Below is a small trained network, with its code and all its weights. Each question gives an input and a target symbol and asks what happens when units are switched off, that is, made to give their printed mean instead of their output.

import numpy as np


def w(rows, s, z=0):
    codes = np.array(rows[::2]) - 128.0
    scale = np.full(codes.shape[1], s)
    scale[-1] = z or s
    return codes * scale


def norm(h):
    return h / np.sqrt((h * h).mean(-1, keepdims=True) + 1e-5)


def f(y):
    return y / 2 * (1 + np.tanh(0.7978845608 * (y + 0.044715 * y**3)))


def softmax(a):
    e = np.exp(a - a.max(-1, keepdims=True))
    return e / e.sum(-1, keepdims=True)


def log_softmax(a):
    a = a - a.max(-1, keepdims=True)
    return a - np.log(np.exp(a).sum(-1, keepdims=True))


def net(x, mask):
    ids = ['αβζηθπστφψω'.index(c) for c in x.split()]
    T = len(ids)
    res = E[ids] + P[:T]
    u = 0
    for l in range(3):
        r = norm(res)
        for j in range(2):
            rows = slice(4 * j, 4 * j + 4)
            q, k, v = (r @ M[l][rows].T for M in (Q, K, V))
            z = softmax(np.where(np.tri(T) > 0, q @ k.T / 4**0.5, -1e9)) @ v
            o = O[l][rows]
            res = res + np.where(mask[u + j], z, o[:, -1]) @ o[:, :-1]
        u += 2
        y = f(norm(res) @ A[l][:, :-1].T + A[l][:, -1])
        res = res + np.where(mask[u : u + 4], y, B[l][:, -1]) @ B[l][:, :-1]
        u += 4
    return log_softmax(norm(res)[-1] @ U[:, :-1].T + U[:, -1])


Q, K, V, O, A, B = {}, {}, {}, {}, {}, {}
E = w([
[194,3,216,180],'α',
[109,187,160,92],'β',
[182,132,46,179],'ζ',
[159,121,56,96],'η',
[104,176,169,80],'θ',
[176,137,138,159],'π',
[174,138,136,162],'σ',
[177,136,121,185],'τ',
[116,198,154,151],'φ',
[170,121,168,107],'ψ',
[111,182,145,48],'ω',
],0.017)
P = w([
[82,101,164,148],'0',
[168,252,194,173],'1',
[75,93,72,141],'2',
[90,132,102,199],'3',
[163,170,136,58],'4',
[113,10,107,112],'5',
[90,118,106,210],'6',
[126,192,149,110],'7',
],0.011)
Q[0] = w([
[126,102,153,128],'L0H0',
[2,137,99,136],'L0H0',
[53,138,183,74],'L0H0',
[161,73,75,57],'L0H0',
[178,203,67,100],'L0H1',
[131,91,118,56],'L0H1',
[94,188,95,112],'L0H1',
[53,187,143,220],'L0H1',
],0.0096)
K[0] = w([
[165,142,110,81],'L0H0',
[95,254,126,86],'L0H0',
[46,144,149,91],'L0H0',
[195,99,136,94],'L0H0',
[171,194,36,90],'L0H1',
[120,98,134,63],'L0H1',
[118,191,106,93],'L0H1',
[48,133,121,203],'L0H1',
],0.011)
V[0] = w([
[220,170,252,54],'L0H0',
[192,197,207,23],'L0H0',
[50,150,67,14],'L0H0',
[3,204,77,146],'L0H0',
[53,130,167,126],'L0H1',
[136,200,165,129],'L0H1',
[79,73,229,209],'L0H1',
[87,169,92,232],'L0H1',
],0.0054)
O[0] = w([
[119,101,116,113,142],'L0H0',
[154,130,125,110,105],'L0H0',
[89,75,163,114,5],'L0H0',
[127,103,105,67,147],'L0H0',
[107,67,100,137,126],'L0H1',
[165,100,140,101,199],'L0H1',
[83,177,9,196,181],'L0H1',
[80,125,48,2,212],'L0H1',
],0.0063,0.0024)
A[0] = w([
[180,254,123,14,232],'L0N0',
[187,168,166,98,138],'L0N1',
[82,11,156,184,185],'L0N2',
[225,162,131,93,254],'L0N3',
],0.0061,0.004)
B[0] = w([
[141,221,163,131,253],'L0N0',
[149,173,158,165,155],'L0N1',
[84,186,105,30,150],'L0N2',
[110,255,93,141,216],'L0N3',
],0.0097,0.0062)
Q[1] = w([
[153,107,150,64],'L1H0',
[143,136,101,188],'L1H0',
[126,195,124,156],'L1H0',
[132,107,129,76],'L1H0',
[103,235,127,132],'L1H1',
[8,98,2,141],'L1H1',
[132,38,200,111],'L1H1',
[162,178,72,63],'L1H1',
],0.0083)
K[1] = w([
[90,212,148,221],'L1H0',
[253,76,113,174],'L1H0',
[192,130,91,155],'L1H0',
[113,146,138,102],'L1H0',
[105,189,186,90],'L1H1',
[81,192,93,140],'L1H1',
[147,96,173,230],'L1H1',
[123,135,79,2],'L1H1',
],0.0089)
V[1] = w([
[126,172,173,189],'L1H0',
[153,39,165,1],'L1H0',
[97,177,100,84],'L1H0',
[127,20,78,149],'L1H0',
[138,130,147,48],'L1H1',
[60,192,127,37],'L1H1',
[196,185,160,49],'L1H1',
[32,112,114,87],'L1H1',
],0.0048)
O[1] = w([
[136,38,176,113,173],'L1H0',
[98,129,66,185,2],'L1H0',
[15,80,153,178,174],'L1H0',
[246,254,63,53,42],'L1H0',
[103,96,199,162,154],'L1H1',
[47,99,111,195,245],'L1H1',
[183,156,140,199,187],'L1H1',
[47,90,142,175,160],'L1H1',
],0.0054,0.0049)
A[1] = w([
[48,128,184,171,30],'L1N0',
[253,35,155,109,87],'L1N1',
[249,193,219,98,253],'L1N2',
[62,116,136,83,90],'L1N3',
],0.0062,0.0043)
B[1] = w([
[254,147,96,116,142],'L1N0',
[139,252,52,89,117],'L1N1',
[58,229,192,162,253],'L1N2',
[195,111,33,160,132],'L1N3',
],0.0077,0.0053)
Q[2] = w([
[155,146,77,83],'L2H0',
[206,64,118,38],'L2H0',
[88,169,194,206],'L2H0',
[1,142,53,213],'L2H0',
[69,150,114,174],'L2H1',
[102,133,167,241],'L2H1',
[226,238,143,132],'L2H1',
[136,208,157,164],'L2H1',
],0.0075)
K[2] = w([
[38,138,117,142],'L2H0',
[65,254,126,135],'L2H0',
[149,137,24,164],'L2H0',
[226,2,192,130],'L2H0',
[175,104,131,40],'L2H1',
[196,76,234,66],'L2H1',
[75,173,139,65],'L2H1',
[81,93,148,63],'L2H1',
],0.0071)
V[2] = w([
[117,168,81,143],'L2H0',
[122,111,88,56],'L2H0',
[135,107,101,111],'L2H0',
[149,104,84,249],'L2H0',
[112,88,78,49],'L2H1',
[130,94,68,165],'L2H1',
[143,105,141,169],'L2H1',
[185,80,121,131],'L2H1',
],0.013)
O[2] = w([
[7,127,123,89,181],'L2H0',
[47,208,148,178,56],'L2H0',
[91,176,114,102,93],'L2H0',
[117,137,133,1,214],'L2H0',
[45,161,169,186,26],'L2H1',
[86,236,89,193,83],'L2H1',
[184,164,160,109,119],'L2H1',
[139,157,157,173,2],'L2H1',
],0.0072,0.0075)
A[2] = w([
[117,12,49,251,250],'L2N0',
[253,129,199,45,181],'L2N1',
[77,16,133,115,138],'L2N2',
[88,91,234,43,177],'L2N3',
],0.0051,0.0021)
B[2] = w([
[141,98,201,254,196],'L2N0',
[123,136,93,250,251],'L2N1',
[164,114,82,168,197],'L2N2',
[223,128,177,253,248],'L2N3',
],0.008,0.0028)
U = w([
[193,234,146,169,247],'α',
[124,139,166,143,252],'β',
[60,139,65,16,91],'ζ',
[13,113,63,140,34],'η',
[58,32,127,246,100],'θ',
[209,47,77,34,60],'π',
[194,48,64,23,54],'σ',
[142,58,49,16,49],'τ',
[17,8,40,92,100],'φ',
[226,30,113,122,76],'ψ',
[143,2,148,150,111],'ω',
],0.0071,0.0028)

Each question gives the input, a string of symbols that net reads in full, and the target symbol t.
The units are the heads (4 rows each of Q, K, V and O) and the neurons (one row each of A and B). Each row of codes is followed by its name. A weight is (code - 128) times the scale printed after its matrix; where a second scale follows, it is the last column's (O, A, B and U).
mask holds one flag per unit, layer by layer, with each layer's heads first. A switched-off unit (its flag False) gives its mean, the last column of its rows in O or B, instead of its output. The means were averaged over made-up inputs and are rounded, as every weight is.
A unit's drop is (log p(t) with every unit on - log p(t) with that unit switched off) / (log p(t) with every unit on - log p(t) with every unit switched off).
The circuit of an input: a set's keep is (log p(t) with only the set's units on - log p(t) with every unit switched off) / (log p(t) with every unit on - log p(t) with every unit switched off). Starting from the 12 units with the biggest drops (on a tie, the unit counted first), units are removed one at a time, each time the one whose removal leaves the highest keep (on an exact tie, the one counted first), for as long as the keep stays at least 0.8.
units of the circuit, in order: the units of the circuit, biggest drop first
unit that matters most: the unit with the biggest drop
top k neurons: the k neurons with the biggest drops, biggest first
top k neurons in layer l: the k neurons of layer l with the biggest drops, biggest first
heads that matter: for each layer, one digit per head in row order, 1 if its drop is at least 0.15 and else 0, layers parted by /
drop of u: that unit's drop, to one decimal
input θ π σ ζ σ ζ β, target ζ: unit that matters most	L0N0
input θ π φ ω φ θ ω, target θ: units of the circuit, in order	(L2H0; L1H0)
input τ φ π θ τ φ, target φ: heads that matter	01 / 00 / 00
input π ζ ζ σ η, target α: heads that matter	01 / 00 / 00
input θ ω θ π, target θ: heads that matter	11 / 00 / 00
input ζ τ ζ σ, target ζ: heads that matter	00 / 00 / 10
input σ π ψ β α, target α: units of the circuit, in order	(L1N2; L1N1)
input σ η θ θ η ζ, target θ: top 2 neurons	(L0N0; L1N2)
input φ ω θ ψ, target θ: top 3 neurons	(L0N3; L2N0; L1N3)
input θ π τ ψ ζ θ η, target θ: heads that matter	00 / 00 / 10
input β σ θ θ, target θ: heads that matter	11 / 00 / 10
input ζ η φ α, target φ: top 2 neurons in layer 1	(L1N1; L1N2)
input φ θ θ φ, target θ: top 3 neurons	(L2N0; L0N2; L0N3)
input θ θ β, target θ: units of the circuit, in order	(L2H0)
input π ω φ η, target φ: heads that matter	01 / 01 / 10
input π θ θ ψ, target θ: top 2 neurons	(L0N3; L1N2)
input σ η σ ψ τ θ φ, target θ: top 2 neurons	(L0N2; L2N0)
input η α η φ, target ζ: top 2 neurons	(L1N2; L0N0)
input π θ φ β, target φ: top 2 neurons in layer 1	(L1N2; L1N3)
input β β θ π, target θ: top 2 neurons in layer 0	(L0N3; L0N1)
input σ π θ ζ ψ θ β, target θ: top neuron	(L0N3)
input ζ σ π τ α, target α: drop of L1N2	0.6
input σ β θ θ, target θ: drop of L1N3	0.1
input π φ ζ σ, target ζ: drop of L2H0	0.3
input η θ ζ α, target ζ: drop of L0N3	0.5
